Below are the code and all the weights of a small trained network. Each question names an input and a target symbol and asks about switching units off, where a switched-off unit gives its printed mean instead of its output.

import numpy as np


def w(rows, s, z=0):
    codes = np.array(rows[::2]) - 128.0
    scale = np.full(codes.shape[1], s)
    scale[-1] = z or s
    return codes * scale


def f(y):
    return y / 2 * (1 + np.tanh(0.7978845608 * (y + 0.044715 * y**3)))


def softmax(a):
    e = np.exp(a - a.max(-1, keepdims=True))
    return e / e.sum(-1, keepdims=True)


def log_softmax(a):
    a = a - a.max(-1, keepdims=True)
    return a - np.log(np.exp(a).sum(-1, keepdims=True))


def net(x, mask):
    ids = ['γζηθλξ'.index(c) for c in x.split()]
    T = len(ids)
    res = E[ids] + P[:T]
    r = res
    for j in range(2):
        rows = slice(3 * j, 3 * j + 3)
        q, k, v = (r @ M[0][rows].T for M in (Q, K, V))
        z = softmax(np.where(np.tri(T) > 0, q @ k.T / 3**0.5, -1e9)) @ v
        o = O[0][rows]
        res = res + np.where(mask[j], z, o[:, -1]) @ o[:, :-1]
    y = f(res @ A[0][:, :-1].T + A[0][:, -1])
    res = res + np.where(mask[2:26], y, B[0][:, -1]) @ B[0][:, :-1]
    return log_softmax(res[-1] @ U[:, :-1].T + U[:, -1])


Q, K, V, O, A, B = {}, {}, {}, {}, {}, {}
E = w([
[182,138,7,128,136,109,200,172],'γ',
[137,35,120,98,205,149,165,208],'ζ',
[157,183,171,191,226,126,134,118],'η',
[156,89,140,175,43,60,102,112],'θ',
[219,193,94,83,111,186,238,174],'λ',
[69,142,41,52,132,145,251,55],'ξ',
],0.015)
P = w([
[11,179,166,73,78,75,124,185],'0',
[105,159,157,40,135,66,204,123],'1',
[183,188,131,89,104,78,73,166],'2',
[171,154,148,83,119,110,104,129],'3',
[193,131,152,115,110,138,91,141],'4',
[191,108,164,135,102,154,99,138],'5',
[165,80,161,132,118,179,112,101],'6',
[198,66,167,164,107,184,96,118],'7',
[150,52,170,149,116,208,123,64],'8',
[170,43,171,171,111,218,114,64],'9',
[156,22,170,176,132,229,118,39],'10',
[157,2,195,181,125,228,124,44],'11',
],0.0066)
Q[0] = w([
[119,133,131,129,132,112,126,133],'head 0',
[127,122,132,148,123,124,161,128],'head 0',
[112,137,131,130,133,114,138,143],'head 0',
[176,102,84,130,130,106,254,131],'head 1',
[112,118,118,118,121,159,105,159],'head 1',
[108,111,140,100,136,116,149,148],'head 1',
],0.043)
K[0] = w([
[117,112,113,121,127,132,111,142],'head 0',
[120,127,145,128,143,140,117,140],'head 0',
[128,102,137,88,128,124,103,132],'head 0',
[149,97,231,253,246,168,73,40],'head 1',
[64,166,104,117,137,109,144,194],'head 1',
[155,195,176,103,186,126,131,122],'head 1',
],0.021)
V[0] = w([
[125,118,87,83,112,38,138,146],'head 0',
[85,255,87,172,227,173,68,103],'head 0',
[136,39,37,97,34,229,156,135],'head 0',
[104,62,142,10,132,97,86,201],'head 1',
[63,107,129,208,167,84,115,183],'head 1',
[162,39,48,167,116,169,144,118],'head 1',
],0.013)
O[0] = w([
[113,99,240,40,131,75,151,111,252],'head 0',
[34,136,92,186,135,196,180,180,11],'head 0',
[140,194,114,50,54,65,31,66,131],'head 0',
[141,106,71,166,136,255,137,153,75],'head 1',
[184,114,69,142,146,102,67,125,173],'head 1',
[44,92,146,108,206,172,163,200,144],'head 1',
],0.0084,0.0039)
A[0] = w([
[70,152,75,160,160,112,116,22,157],'neuron 0',
[148,211,171,190,174,114,104,136,156],'neuron 1',
[120,87,160,186,140,101,174,114,114],'neuron 2',
[133,82,139,124,144,111,95,134,108],'neuron 3',
[116,31,125,159,44,242,98,130,88],'neuron 4',
[73,99,167,125,133,113,129,89,87],'neuron 5',
[76,136,93,123,140,181,68,156,112],'neuron 6',
[118,42,94,164,98,219,163,182,90],'neuron 7',
[178,80,113,119,150,179,159,159,143],'neuron 8',
[103,87,53,99,118,122,85,144,99],'neuron 9',
[125,114,163,163,148,144,79,86,149],'neuron 10',
[111,117,81,173,177,184,212,166,181],'neuron 11',
[79,165,75,159,208,139,147,171,35],'neuron 12',
[118,109,26,137,159,252,147,147,16],'neuron 13',
[88,200,88,112,87,85,182,167,41],'neuron 14',
[98,70,54,193,118,178,172,145,78],'neuron 15',
[142,143,77,148,160,98,120,76,39],'neuron 16',
[102,105,172,66,119,154,135,223,145],'neuron 17',
[60,115,58,82,135,101,181,248,58],'neuron 18',
[166,113,144,188,70,199,118,119,108],'neuron 19',
[20,156,91,120,105,158,114,42,2],'neuron 20',
[134,158,142,123,60,165,131,207,130],'neuron 21',
[91,131,136,146,98,154,96,103,102],'neuron 22',
[81,157,150,132,41,162,141,145,85],'neuron 23',
],0.011,0.0045)
B[0] = w([
[132,125,251,99,138,130,114,98,156],'neuron 0',
[111,108,154,127,161,95,104,216,162],'neuron 1',
[116,108,70,148,140,102,105,63,204],'neuron 2',
[44,187,82,91,134,240,144,130,165],'neuron 3',
[138,132,203,115,93,164,161,206,180],'neuron 4',
[173,163,56,158,128,183,125,163,158],'neuron 5',
[157,52,130,77,70,111,145,102,136],'neuron 6',
[165,236,74,125,150,90,131,75,229],'neuron 7',
[88,72,138,150,89,117,127,123,214],'neuron 8',
[111,89,190,111,111,126,123,89,143],'neuron 9',
[121,180,106,116,132,127,184,158,150],'neuron 10',
[161,83,176,53,38,197,110,150,255],'neuron 11',
[142,181,155,169,94,148,193,157,173],'neuron 12',
[101,129,84,206,188,97,132,110,215],'neuron 13',
[128,194,163,187,156,172,137,176,165],'neuron 14',
[103,123,111,68,170,76,86,91,209],'neuron 15',
[74,206,63,141,114,235,170,165,143],'neuron 16',
[148,121,69,169,135,81,102,71,179],'neuron 17',
[124,115,181,165,174,139,121,218,170],'neuron 18',
[117,97,173,119,178,120,109,166,150],'neuron 19',
[156,104,17,177,99,91,120,197,146],'neuron 20',
[44,88,140,93,131,173,126,104,138],'neuron 21',
[203,138,180,111,97,86,145,123,118],'neuron 22',
[133,145,113,135,124,161,168,68,130],'neuron 23',
],0.015,0.0091)
U = w([
[111,93,168,2,120,117,86,108,159],'γ',
[58,104,228,144,224,68,135,130,150],'ζ',
[96,34,241,124,109,184,187,168,134],'η',
[49,21,164,183,159,120,171,55,251],'θ',
[106,104,146,161,137,125,190,121,46],'λ',
[56,110,238,149,158,140,204,55,71],'ξ',
],0.0043,0.0031)

Each question gives the input, a string of symbols that net reads in full, and the target symbol t.
The units are the heads (3 rows each of Q, K, V and O) and the neurons (one row each of A and B). Each row of codes is followed by its name. A weight is (code - 128) times the scale printed after its matrix; where a second scale follows, it is the last column's (O, A, B and U).
mask holds one flag per unit, heads first, then neurons. A switched-off unit (its flag False) gives its mean, the last column of its rows in O or B, instead of its output. The means were averaged over made-up inputs and are rounded, as every weight is.
A unit's drop is (log p(t) with every unit on - log p(t) with that unit switched off) / (log p(t) with every unit on - log p(t) with every unit switched off).
The circuit of an input: a set's keep is (log p(t) with only the set's units on - log p(t) with every unit switched off) / (log p(t) with every unit on - log p(t) with every unit switched off). Starting from the 12 units with the biggest drops (on a tie, the unit counted first), units are removed one at a time, each time the one whose removal leaves the highest keep (on an exact tie, the one counted first), for as long as the keep stays at least 0.8.
circuit, biggest first: the units of the circuit, biggest drop first
most important unit: the unit with the biggest drop
k most important neurons: the k neurons with the biggest drops, biggest first
heads that matter: for each layer, one digit per head in row order, 1 if its drop is at least 0.15 and else 0, layers parted by /
input η γ θ θ, target θ: most important neuron => neuron 11
input η θ λ η γ ξ, target η: circuit, biggest first => neuron 11; head 0
input λ θ λ θ θ γ η η λ ξ, target η: 2 most important neurons => neuron 11; neuron 7
input η θ γ, target λ: 2 most important neurons => neuron 16; neuron 11
input θ γ λ λ λ ζ γ ζ γ, target θ: circuit, biggest first => neuron 13; head 1
input γ θ γ λ λ γ γ γ ζ θ ζ, target θ: 3 most important neurons => neuron 17; neuron 13; neuron 8
input θ θ λ ζ, target θ: circuit, biggest first => head 1; neuron 13
input η λ λ ζ θ η γ, target η: circuit, biggest first => head 0; neuron 11
input γ γ γ, target ζ: circuit, biggest first => head 0; head 1; neuron 11; neuron 18
input η γ θ, target θ: heads that matter => 11
input η γ η γ, target η: circuit, biggest first => neuron 11; head 0
input θ η ξ ξ, target ξ: circuit, biggest first => head 1; neuron 0; neuron 14; neuron 16
input η θ λ, target η: heads that matter => 10
input ζ θ γ ζ λ γ, target θ: most important unit => head 1
input θ ζ γ ζ λ η θ θ ξ ξ η, target η: circuit, biggest first => neuron 11; head 0; head 1
input γ ξ ξ ζ θ γ λ ζ γ γ λ, target θ: 2 most important neurons => neuron 13; neuron 8
input η θ θ θ θ ξ γ η θ θ, target γ: 3 most important neurons => neuron 11; neuron 15; neuron 7
input θ ζ η ξ, target ξ: circuit, biggest first => head 1; neuron 0; neuron 16; neuron 14
input ξ λ γ, target ζ: 3 most important neurons => neuron 11; neuron 18; neuron 14
input η ζ θ η, target η: circuit, biggest first => head 0; neuron 11; neuron 7
